Below are the code and all the weights of a small trained network. Each question names an input and a target symbol and asks about switching units off, where a switched-off unit gives its printed mean instead of its output.

import numpy as np


def w(rows, s, z=0):
    codes = np.array(rows[::2]) - 128.0
    scale = np.full(codes.shape[1], s)
    scale[-1] = z or s
    return codes * scale


def f(y):
    return y / 2 * (1 + np.tanh(0.7978845608 * (y + 0.044715 * y**3)))


def softmax(a):
    e = np.exp(a - a.max(-1, keepdims=True))
    return e / e.sum(-1, keepdims=True)


def log_softmax(a):
    a = a - a.max(-1, keepdims=True)
    return a - np.log(np.exp(a).sum(-1, keepdims=True))


def net(x, mask):
    ids = ['γδεζηθμξτω'.index(c) for c in x.split()]
    T = len(ids)
    res = E[ids] + P[:T]
    r = res
    for j in range(2):
        rows = slice(3 * j, 3 * j + 3)
        q, k, v = (r @ M[0][rows].T for M in (Q, K, V))
        z = softmax(np.where(np.tri(T) > 0, q @ k.T / 3**0.5, -1e9)) @ v
        o = O[0][rows]
        res = res + np.where(mask[j], z, o[:, -1]) @ o[:, :-1]
    y = f(res @ A[0][:, :-1].T + A[0][:, -1])
    res = res + np.where(mask[2:26], y, B[0][:, -1]) @ B[0][:, :-1]
    return log_softmax(res[-1] @ U[:, :-1].T + U[:, -1])


Q, K, V, O, A, B = {}, {}, {}, {}, {}, {}
E = w([
[91,48,47,104,199,120,104],'γ',
[141,162,50,112,78,188,117],'δ',
[93,94,103,183,58,110,93],'ε',
[98,116,34,39,87,43,49],'ζ',
[112,46,130,102,115,23,203],'η',
[247,83,44,129,94,107,56],'θ',
[212,74,130,207,117,168,207],'μ',
[34,134,108,132,103,149,206],'ξ',
[133,157,84,84,25,77,186],'τ',
[250,17,59,183,194,83,215],'ω',
],0.015)
P = w([
[128,254,193,158,174,98,119],'0',
[69,121,74,177,121,136,130],'1',
[75,106,71,176,114,157,131],'2',
[86,108,92,158,106,167,124],'3',
[98,109,92,138,98,174,117],'4',
[114,107,100,118,87,173,114],'5',
[118,96,117,113,90,181,108],'6',
[131,94,125,94,78,188,109],'7',
[129,82,139,86,74,193,103],'8',
[133,85,149,73,70,192,109],'9',
[148,74,155,55,70,209,98],'10',
[150,67,170,43,66,199,96],'11',
[168,66,170,28,69,213,95],'12',
[154,48,161,29,57,218,110],'13',
],0.0082)
Q[0] = w([
[118,46,102,69,24,186,132],'head 0',
[56,87,136,229,116,93,85],'head 0',
[183,37,97,78,98,128,164],'head 0',
[106,207,141,246,139,64,84],'head 1',
[55,66,163,157,106,148,138],'head 1',
[98,230,139,148,186,148,138],'head 1',
],0.012)
K[0] = w([
[181,139,254,100,221,89,54],'head 0',
[171,119,150,2,132,216,169],'head 0',
[113,205,242,145,132,92,85],'head 0',
[124,57,8,77,147,170,210],'head 1',
[196,132,213,34,124,151,106],'head 1',
[131,71,5,193,81,81,142],'head 1',
],0.0097)
V[0] = w([
[143,187,160,173,4,138,143],'head 0',
[162,157,102,74,174,98,128],'head 0',
[204,104,153,151,125,131,182],'head 0',
[190,140,95,81,85,78,68],'head 1',
[105,158,80,66,129,140,233],'head 1',
[163,172,112,134,151,228,89],'head 1',
],0.011)
O[0] = w([
[158,222,206,153,118,120,120,253],'head 0',
[142,92,84,63,117,113,140,91],'head 0',
[186,79,76,159,65,121,228,121],'head 0',
[133,238,56,186,121,39,136,154],'head 1',
[168,182,172,2,117,160,172,113],'head 1',
[127,167,52,161,162,241,115,112],'head 1',
],0.0099,0.0062)
A[0] = w([
[114,97,148,110,161,160,91,48],'neuron 0',
[155,128,147,132,215,103,144,56],'neuron 1',
[186,119,140,99,140,105,114,67],'neuron 2',
[113,159,89,89,190,95,180,12],'neuron 3',
[72,71,96,131,190,166,85,122],'neuron 4',
[79,139,117,118,171,142,89,91],'neuron 5',
[98,74,168,146,130,127,146,66],'neuron 6',
[143,100,165,132,95,113,124,97],'neuron 7',
[131,164,124,98,143,96,175,11],'neuron 8',
[169,133,113,134,123,131,123,255],'neuron 9',
[67,134,108,145,189,103,191,35],'neuron 10',
[98,127,119,136,89,138,144,22],'neuron 11',
[199,130,144,151,205,134,135,65],'neuron 12',
[110,109,132,158,125,101,127,67],'neuron 13',
[164,153,146,114,247,140,123,116],'neuron 14',
[77,141,150,142,170,127,217,97],'neuron 15',
[158,172,115,161,150,106,87,123],'neuron 16',
[127,99,91,126,169,95,134,176],'neuron 17',
[137,133,121,161,171,128,113,125],'neuron 18',
[79,113,143,124,99,91,159,126],'neuron 19',
[143,168,78,178,140,80,137,20],'neuron 20',
[92,113,118,152,115,175,133,68],'neuron 21',
[149,117,100,142,133,136,84,104],'neuron 22',
[183,90,88,137,171,111,160,97],'neuron 23',
],0.015,0.0061)
B[0] = w([
[145,172,82,222,142,116,47,139],'neuron 0',
[86,105,169,71,16,71,125,135],'neuron 1',
[133,131,40,170,145,126,113,143],'neuron 2',
[154,118,93,38,129,166,240,140],'neuron 3',
[127,161,172,101,169,109,253,154],'neuron 4',
[111,131,144,126,106,178,41,153],'neuron 5',
[97,18,163,174,103,106,98,164],'neuron 6',
[153,136,197,162,202,104,108,191],'neuron 7',
[75,44,135,157,108,177,94,139],'neuron 8',
[100,126,106,143,216,145,161,238],'neuron 9',
[149,55,192,95,125,158,16,150],'neuron 10',
[188,249,221,114,85,122,48,155],'neuron 11',
[127,201,138,128,47,130,88,158],'neuron 12',
[135,48,119,108,105,59,163,165],'neuron 13',
[86,9,85,114,26,149,165,150],'neuron 14',
[247,93,120,63,131,157,65,165],'neuron 15',
[72,174,104,150,87,81,189,254],'neuron 16',
[89,150,149,175,92,151,132,176],'neuron 17',
[78,52,78,121,108,173,157,166],'neuron 18',
[155,127,204,162,182,75,79,215],'neuron 19',
[218,92,162,90,173,161,73,219],'neuron 20',
[61,85,159,205,72,171,118,167],'neuron 21',
[131,102,112,231,114,117,77,164],'neuron 22',
[116,134,148,98,18,101,91,198],'neuron 23',
],0.0062,0.0072)
U = w([
[44,58,72,127,170,130,185,174],'γ',
[91,188,72,135,71,213,144,142],'δ',
[71,147,165,213,86,119,100,195],'ε',
[66,137,59,63,96,69,36,17],'ζ',
[178,74,115,127,198,65,180,128],'η',
[215,109,40,175,170,117,110,153],'θ',
[211,103,146,234,140,196,255,53],'μ',
[132,105,172,97,98,200,81,164],'ξ',
[158,201,140,97,109,75,216,161],'τ',
[130,93,108,134,21,126,151,3],'ω',
],0.007,0.0062)

Each question gives the input, a string of symbols that net reads in full, and the target symbol t.
The units are the heads (3 rows each of Q, K, V and O) and the neurons (one row each of A and B). Each row of codes is followed by its name. A weight is (code - 128) times the scale printed after its matrix; where a second scale follows, it is the last column's (O, A, B and U).
mask holds one flag per unit, heads first, then neurons. A switched-off unit (its flag False) gives its mean, the last column of its rows in O or B, instead of its output. The means were averaged over made-up inputs and are rounded, as every weight is.
A unit's drop is (log p(t) with every unit on - log p(t) with that unit switched off) / (log p(t) with every unit on - log p(t) with every unit switched off).
The circuit of an input: a set's keep is (log p(t) with only the set's units on - log p(t) with every unit switched off) / (log p(t) with every unit on - log p(t) with every unit switched off). Starting from the 12 units with the biggest drops (on a tie, the unit counted first), units are removed one at a time, each time the one whose removal leaves the highest keep (on an exact tie, the one counted first), for as long as the keep stays at least 0.8.
units of the circuit, in order: the units of the circuit, biggest drop first
k most important neurons: the k neurons with the biggest drops, biggest first
heads that matter: for each layer, one digit per head in row order, 1 if its drop is at least 0.15 and else 0, layers parted by /
input γ ε ε ε θ, target γ: units of the circuit, in order : (head 0; neuron 4)
input ε ξ ε ξ γ ε μ ζ θ θ τ δ ε τ, target ε: units of the circuit, in order : (head 1; head 0)
input ξ η ξ ξ ξ γ ε ε ζ, target ξ: units of the circuit, in order : (head 1)
input τ ε θ τ θ ξ γ δ, target τ: heads that matter : 01
input ε η ε, target η: heads that matter : 01
input γ δ δ ξ θ, target γ: heads that matter : 10
input θ ε ω ε ξ ζ θ ζ, target θ: units of the circuit, in order : (head 1; neuron 20)
input τ ω θ, target τ: heads that matter : 11
input θ δ ξ μ ξ, target θ: 2 most important neurons : (neuron 20; neuron 15)
input ξ ε ε τ ε ξ η ξ ξ ξ ω γ ξ μ, target ξ: heads that matter : 11
input ξ ε ω ξ ξ δ ε γ, target ξ: heads that matter : 11
input ξ μ τ ξ ω η ξ ξ ω, target ξ: heads that matter : 01
input μ ξ τ ξ μ ζ δ ω γ ε ζ ξ, target μ: heads that matter : 10
input θ δ ξ δ ξ ε ξ ε μ ω γ, target θ: units of the circuit, in order : (head 1)
input ξ η ω, target ω: 2 most important neurons : (neuron 14; neuron 1)
input ω ω ε θ ξ ε ε τ γ ε γ ε ε δ, target ω: units of the circuit, in order : (head 0; neuron 23)
input ε ξ ε ε δ δ ξ ε ε ξ ε θ γ, target ε: units of the circuit, in order : (head 0; head 1)
input δ ε θ ε ω δ ε θ, target δ: units of the circuit, in order : (head 1; neuron 16; neuron 19)
input δ ε ξ ε ξ ξ ε ε ε ε ε ε τ τ, target δ: heads that matter : 01
input δ ε ε ε δ ξ ξ δ θ ξ ε μ, target δ: heads that matter : 01
input τ ε δ, target τ: heads that matter : 11
input ε ε ω ε ε θ ξ ξ ε γ, target ε: most important neuron : (neuron 5)
input δ η γ θ ξ ε ε ε τ δ ε ω, target ω: heads that matter : 00
input θ ε γ ω ε ξ ε δ ε δ ω δ, target θ: heads that matter : 11
input γ ξ ε ξ ω τ ε θ ε, target γ: heads that matter : 10
input τ ω ε, target τ: heads that matter : 01
input ζ η η δ, target ζ: units of the circuit, in order : (head 0)
input γ μ ξ, target ξ: 2 most important neurons : (neuron 10; neuron 15)
input τ ε ξ, target ξ: 4 most important neurons : (neuron 8; neuron 15; neuron 16; neuron 10)
